Below is a small trained network, with its code and all its weights. Each question gives an input and a target symbol and asks what happens when units are switched off, that is, made to give their printed mean instead of their output.

import numpy as np


def w(rows, s, z=0):
    codes = np.array(rows[::2]) - 128.0
    scale = np.full(codes.shape[1], s)
    scale[-1] = z or s
    return codes * scale


def norm(h):
    return h / np.sqrt((h * h).mean(-1, keepdims=True) + 1e-5)


def f(y):
    return y / 2 * (1 + np.tanh(0.7978845608 * (y + 0.044715 * y**3)))


def softmax(a):
    e = np.exp(a - a.max(-1, keepdims=True))
    return e / e.sum(-1, keepdims=True)


def log_softmax(a):
    a = a - a.max(-1, keepdims=True)
    return a - np.log(np.exp(a).sum(-1, keepdims=True))


def net(x, mask):
    ids = ['αβεηθσφψω'.index(c) for c in x.split()]
    T = len(ids)
    res = E[ids] + P[:T]
    u = 0
    for l in range(3):
        q, k, v = (norm(res) @ M[l].T for M in (Q, K, V))
        z = softmax(np.where(np.tri(T) > 0, q @ k.T / 3**0.5, -1e9)) @ v
        res = res + np.where(mask[u], z, O[l][:, -1]) @ O[l][:, :-1]
        u += 1
        y = f(norm(res) @ A[l][:, :-1].T + A[l][:, -1])
        res = res + np.where(mask[u : u + 4], y, B[l][:, -1]) @ B[l][:, :-1]
        u += 4
    return log_softmax(norm(res)[-1] @ U[:, :-1].T + U[:, -1])


Q, K, V, O, A, B = {}, {}, {}, {}, {}, {}
E = w([
[125,51,49,87,177,151,81,173,126,60],'α',
[100,156,140,253,131,116,47,88,138,131],'β',
[158,233,73,78,92,170,126,181,107,80],'ε',
[180,162,139,95,63,64,163,83,57,194],'η',
[151,61,104,77,66,147,101,18,143,126],'θ',
[122,128,94,121,235,101,79,58,61,150],'σ',
[210,88,112,201,70,119,124,156,46,75],'φ',
[62,126,106,148,129,92,101,228,185,115],'ψ',
[129,161,144,189,167,120,233,110,129,58],'ω',
],0.021)
P = w([
[120,101,100,147,107,143,154,123,115,144],'0',
[205,105,154,136,160,150,113,145,186,137],'1',
[110,112,153,114,125,74,106,102,132,85],'2',
[166,135,91,154,123,47,124,111,167,115],'3',
[132,100,101,145,146,188,188,151,142,203],'4',
[150,126,244,84,162,111,81,146,148,86],'5',
[254,149,139,128,156,176,117,167,229,158],'6',
[87,113,57,151,104,77,162,111,117,136],'7',
[8,102,183,83,113,146,159,148,63,135],'8',
[139,103,63,168,144,186,218,141,176,232],'9',
[184,162,136,103,103,56,97,138,151,77],'10',
[128,124,254,78,135,78,87,153,118,104],'11',
[141,131,43,151,101,89,172,115,140,148],'12',
],0.017)
Q[0] = w([
[48,91,169,133,130,200,166,138,63,173],'L0H0',
[108,140,255,79,128,90,79,134,102,43],'L0H0',
[102,129,65,134,107,47,142,106,121,94],'L0H0',
],0.014)
K[0] = w([
[158,127,254,92,162,183,88,151,143,131],'L0H0',
[47,112,173,106,97,113,115,120,60,77],'L0H0',
[93,110,79,160,121,191,174,124,115,191],'L0H0',
],0.017)
V[0] = w([
[126,180,98,161,242,31,205,127,58,123],'L0H0',
[102,157,124,93,204,174,143,1,93,112],'L0H0',
[114,72,127,109,192,157,143,149,152,64],'L0H0',
],0.0055)
O[0] = w([
[98,13,167,160,204,77,196,139,153,140,46],'L0H0',
[111,250,105,104,139,123,185,144,177,96,249],'L0H0',
[108,67,155,100,2,147,175,70,211,99,122],'L0H0',
],0.0086,0.0019)
A[0] = w([
[128,152,149,218,112,170,171,76,124,85,2],'L0N0',
[129,156,150,172,103,116,136,117,130,166,110],'L0N1',
[133,103,55,1,153,121,136,153,130,163,88],'L0N2',
[123,148,147,208,94,156,159,156,94,109,48],'L0N3',
],0.0091,0.004)
B[0] = w([
[148,153,139,181,164,127,95,56,197,133,139],'L0N0',
[66,145,167,188,75,195,149,73,2,105,141],'L0N1',
[97,111,123,123,220,161,89,15,160,21,252],'L0N2',
[54,66,141,101,198,201,137,105,137,16,140],'L0N3',
],0.0091,0.0032)
Q[1] = w([
[166,133,211,84,153,122,119,152,151,119],'L1H0',
[165,113,16,166,133,140,176,132,153,166],'L1H0',
[75,118,158,113,136,250,156,146,102,180],'L1H0',
],0.016)
K[1] = w([
[101,140,152,114,127,53,107,113,114,67],'L1H0',
[200,134,74,170,148,135,136,125,172,172],'L1H0',
[197,139,251,84,159,132,79,156,167,126],'L1H0',
],0.017)
V[1] = w([
[108,151,166,49,153,153,93,167,223,188],'L1H0',
[253,105,101,101,124,179,194,184,125,90],'L1H0',
[113,113,118,18,151,101,101,153,93,131],'L1H0',
],0.0065)
O[1] = w([
[144,110,71,166,136,96,106,168,136,81,7],'L1H0',
[144,142,216,8,144,58,104,148,118,77,70],'L1H0',
[194,133,53,122,160,81,171,51,143,120,112],'L1H0',
],0.014,0.002)
A[1] = w([
[98,1,196,157,154,116,189,129,97,151,16],'L1N0',
[53,149,153,72,121,132,114,44,211,139,123],'L1N1',
[125,146,152,179,197,117,160,239,3,82,143],'L1N2',
[133,109,152,131,13,151,142,145,175,83,252],'L1N3',
],0.0073,0.0034)
B[1] = w([
[218,162,20,157,83,25,144,254,171,212,167],'L1N0',
[119,150,50,141,133,174,145,145,189,244,255],'L1N1',
[143,124,55,166,221,87,52,37,148,192,167],'L1N2',
[214,165,107,173,8,110,156,180,193,68,246],'L1N3',
],0.0088,0.0044)
Q[2] = w([
[183,28,200,176,128,1,106,85,152,118],'L2H0',
[111,100,180,148,172,237,63,119,80,211],'L2H0',
[132,223,142,111,130,65,84,67,166,76],'L2H0',
],0.0084)
K[2] = w([
[60,157,86,130,144,61,189,227,75,55],'L2H0',
[139,159,148,176,103,79,100,111,110,139],'L2H0',
[108,126,54,2,74,192,179,105,55,119],'L2H0',
],0.0089)
V[2] = w([
[100,111,93,68,78,142,197,189,103,205],'L2H0',
[74,151,181,122,144,225,208,150,35,2],'L2H0',
[148,95,77,149,146,86,62,144,130,167],'L2H0',
],0.0058)
O[2] = w([
[180,113,34,71,158,112,149,177,111,111,121],'L2H0',
[41,81,74,66,119,73,72,38,161,95,3],'L2H0',
[156,128,142,65,97,96,184,1,52,131,155],'L2H0',
],0.0076,0.0061)
A[2] = w([
[131,191,123,165,74,62,136,141,107,221,119],'L2N0',
[208,91,174,152,192,197,107,164,151,123,254],'L2N1',
[129,166,104,111,120,163,118,71,94,152,113],'L2N2',
[136,133,55,102,254,111,69,102,87,253,66],'L2N3',
],0.0076,0.0069)
B[2] = w([
[31,111,151,1,150,168,105,196,115,136,178],'L2N0',
[29,170,70,97,62,16,137,98,57,118,254],'L2N1',
[181,159,143,118,193,202,68,123,155,17,163],'L2N2',
[244,96,201,173,121,195,108,208,211,132,198],'L2N3',
],0.0084,0.0077)
U = w([
[93,101,98,74,173,83,89,84,121,93,124],'α',
[64,149,142,188,108,167,77,89,106,186,77],'β',
[159,223,112,106,109,179,122,155,137,73,66],'ε',
[116,115,206,60,110,129,162,117,66,169,249],'η',
[165,74,165,108,40,192,151,82,232,117,156],'θ',
[189,101,157,137,199,166,111,152,137,167,229],'σ',
[187,47,123,182,67,102,137,153,63,99,66],'φ',
[97,103,148,122,98,118,140,233,209,153,87],'ψ',
[116,137,127,153,169,111,255,93,160,137,155],'ω',
],0.0089,0.0018)

Each question gives the input, a string of symbols that net reads in full, and the target symbol t.
The units are the heads (3 rows each of Q, K, V and O) and the neurons (one row each of A and B). Each row of codes is followed by its name. A weight is (code - 128) times the scale printed after its matrix; where a second scale follows, it is the last column's (O, A, B and U).
mask holds one flag per unit, layer by layer, with each layer's heads first. A switched-off unit (its flag False) gives its mean, the last column of its rows in O or B, instead of its output. The means were averaged over made-up inputs and are rounded, as every weight is.
A unit's drop is (log p(t) with every unit on - log p(t) with that unit switched off) / (log p(t) with every unit on - log p(t) with every unit switched off).
The circuit of an input: a set's keep is (log p(t) with only the set's units on - log p(t) with every unit switched off) / (log p(t) with every unit on - log p(t) with every unit switched off). Starting from the 12 units with the biggest drops (on a tie, the unit counted first), units are removed one at a time, each time the one whose removal leaves the highest keep (on an exact tie, the one counted first), for as long as the keep stays at least 0.8.
circuit, biggest first: the units of the circuit, biggest drop first
most important unit: the unit with the biggest drop
k most important neurons: the k neurons with the biggest drops, biggest first
k most important neurons of layer l: the k neurons of layer l with the biggest drops, biggest first
input η θ θ, target σ: most important unit -> L0H0
input σ θ α ψ ω σ σ σ α, target ω: circuit, biggest first -> (L0H0; L1H0)
input ψ θ ω σ η θ β ψ β θ, target β: circuit, biggest first -> (L1H0; L0H0; L2N3)
input θ ω α θ β, target ψ: circuit, biggest first -> (L0H0; L1H0)
input σ β θ θ φ, target β: circuit, biggest first -> (L0N3; L1H0; L1N2)
input σ ω ψ ψ, target ω: circuit, biggest first -> (L0H0; L1H0)
input ε ψ σ ε η σ β, target β: 2 most important neurons -> (L0N1; L2N1)
input β ψ φ θ θ ψ α, target α: 2 most important neurons of layer 2 -> (L2N1; L2N3)
input ψ φ ψ ε ε θ η σ θ φ, target σ: circuit, biggest first -> (L0H0; L1N2; L1H0)
input θ α η, target ε: 2 most important neurons -> (L2N2; L2N1)
input σ θ σ σ ψ σ ε, target ω: circuit, biggest first -> (L0H0; L1H0; L2N3)
input α σ θ θ ε σ θ θ β, target ω: circuit, biggest first -> (L0H0; L1H0)
input θ β ψ ω θ β σ φ φ ψ ψ ψ, target η: 2 most important neurons of layer 0 -> (L0N3; L0N2)
input η σ η θ θ β β ψ α φ ψ θ θ, target η: most important unit -> L1H0
input ψ φ θ, target φ: circuit, biggest first -> (L0H0; L2H0; L1N0)
input θ θ φ σ σ ω ω θ β, target ψ: circuit, biggest first -> (L0H0; L1N0)
input φ σ σ, target η: 3 most important neurons -> (L0N3; L1N2; L0N2)
input θ θ ψ σ θ ψ β φ ψ σ, target β: 3 most important neurons of layer 0 -> (L0N1; L0N2; L0N0)
input σ θ σ η ε β θ β ψ ω θ θ θ, target ψ: circuit, biggest first -> (L1H0; L0H0; L1N0)
input ψ σ σ ε θ σ θ θ ψ σ θ α θ, target ω: circuit, biggest first -> (L0H0)
input ψ β β ψ ω φ θ σ ψ ψ θ θ σ, target σ: 2 most important neurons -> (L2N3; L1N3)
input σ ψ σ, target σ: 3 most important neurons -> (L2N3; L1N3; L2N1)
input φ σ θ φ θ ψ σ η ψ ψ ψ θ α, target α: 2 most important neurons -> (L0N2; L2N3)
input σ ψ σ ω ψ ε θ ω ψ β θ φ ω, target β: 2 most important neurons -> (L0N0; L1N2)
